Below is a small trained network, with its code and all its weights. Each question gives an input and a class and asks what happens when units are switched off, that is, made to give their printed mean instead of their output.

import numpy as np


def w(rows, s, z=0):
    codes = np.array(rows[::2]) - 128.0
    scale = np.full(codes.shape[1], s)
    scale[-1] = z or s
    return codes * scale


def f(y):
    return np.maximum(y, 0)


def log_softmax(a):
    a = a - a.max(-1, keepdims=True)
    return a - np.log(np.exp(a).sum(-1, keepdims=True))


def net(x, mask):
    res = np.array(x, float).reshape(1, 8) / 4 @ E
    y = f(res @ A[0][:, :-1].T + A[0][:, -1])
    res = res + np.where(mask, y, B[0][:, -1]) @ B[0][:, :-1]
    return log_softmax(res[-1] @ U[:, :-1].T + U[:, -1])


A, B = {}, {}
E = w([
[137,131,145,140,120,108,138,141,105,133],'x0',
[117,157,147,115,130,125,134,158,113,119],'x1',
[55,182,129,196,93,160,110,12,48,1],'x2',
[45,50,4,81,197,69,197,130,46,131],'x3',
[102,105,121,153,122,150,127,126,138,159],'x4',
[141,119,151,140,152,101,161,113,146,101],'x5',
[149,161,136,102,130,115,125,122,104,126],'x6',
[143,147,124,122,109,103,120,149,107,120],'x7',
],0.0099)
A[0] = w([
[166,122,99,93,196,78,111,254,223,197,15],'N1',
[107,125,142,147,106,129,149,119,114,163,2],'N2',
[56,74,51,83,228,82,141,116,59,132,187],'N3',
[236,172,227,169,62,216,58,129,216,103,181],'N4',
[70,59,23,102,185,48,147,138,53,113,164],'N5',
[163,154,201,171,53,135,78,107,198,138,171],'N6',
[116,69,9,69,200,129,166,162,67,82,167],'N7',
[40,175,127,218,89,155,93,39,37,5,47],'N8',
[203,67,166,36,178,124,139,211,160,241,32],'N9',
[104,183,108,42,154,97,141,143,135,111,86],'N10',
],0.0064,0.0018)
B[0] = w([
[126,75,154,71,122,125,92,82,191,116,231],'N1',
[110,104,136,112,100,140,136,156,88,75,129],'N2',
[72,190,129,165,136,97,135,158,104,127,242],'N3',
[96,183,70,208,212,109,178,182,69,184,250],'N4',
[105,155,95,154,173,81,148,122,115,145,247],'N5',
[51,155,128,153,159,134,149,175,107,128,206],'N6',
[128,143,129,176,149,143,154,159,91,140,235],'N7',
[201,68,196,50,81,179,90,77,254,100,250],'N8',
[175,90,163,108,70,170,123,88,188,114,241],'N9',
[153,155,100,138,154,121,112,135,138,133,157],'N10',
],0.011,0.013)
U = w([
[1,200,77,232,231,82,153,192,29,151,251],'0',
[196,3,191,11,37,135,37,71,244,111,5],'1',
],0.0082,0.0016)

Each question gives the input, the list of numbers given to net, and the class t.
The units are the neurons (one row each of A and B). Each row of codes is followed by its name. A weight is (code - 128) times the scale printed after its matrix; where a second scale follows, it is the last column's (A, B and U).
mask holds one flag per neuron, in row order. A switched-off neuron (its flag False) gives its mean, the last column of its row in B, instead of its output. The means were averaged over made-up inputs and are rounded, as every weight is.
A unit's drop is (log p(t) with every unit on - log p(t) with that unit switched off) / (log p(t) with every unit on - log p(t) with every unit switched off).
The circuit of an input: a set's keep is (log p(t) with only the set's units on - log p(t) with every unit switched off) / (log p(t) with every unit on - log p(t) with every unit switched off). Starting from all 10 units, units are removed one at a time, each time the one whose removal leaves the highest keep (on an exact tie, the one counted first), for as long as the keep stays at least 0.8.
units of the circuit, in order: the units of the circuit, biggest drop first
k most important neurons: the k neurons with the biggest drops, biggest first
drop when u is switched off: that unit's drop, to one decimal
input [0,7,8,6,8,5,0,-4], class 1: units of the circuit, in order -> [N8]
input [-6,6,-3,-2,2,-3,8,2], class 1: 3 most important neurons -> [N3, N5, N7]
input [-3,-5,6,-7,8,6,8,1], class 0: 2 most important neurons -> [N4, N6]
input [-2,5,6,-5,8,7,-7,-3], class 1: 3 most important neurons -> [N8, N3, N5]
input [-1,-1,-5,3,-1,1,2,-1], class 1: 2 most important neurons -> [N4, N9]
input [-6,7,-7,-7,-1,6,0,0], class 0: 3 most important neurons -> [N4, N8, N6]
input [0,-3,6,5,4,1,5,-1], class 1: 3 most important neurons -> [N8, N4, N6]
input [8,-2,-4,-8,1,-4,4,3], class 0: drop when N4 is switched off -> 0.7
input [-3,6,5,-3,7,6,6,7], class 1: drop when N8 is switched off -> 2.1
input [1,-3,5,-2,-6,-3,-8,7], class 1: drop when N8 is switched off -> 1.0
input [0,4,-1,-8,5,-3,-7,2], class 0: drop when N7 is switched off -> 0.0
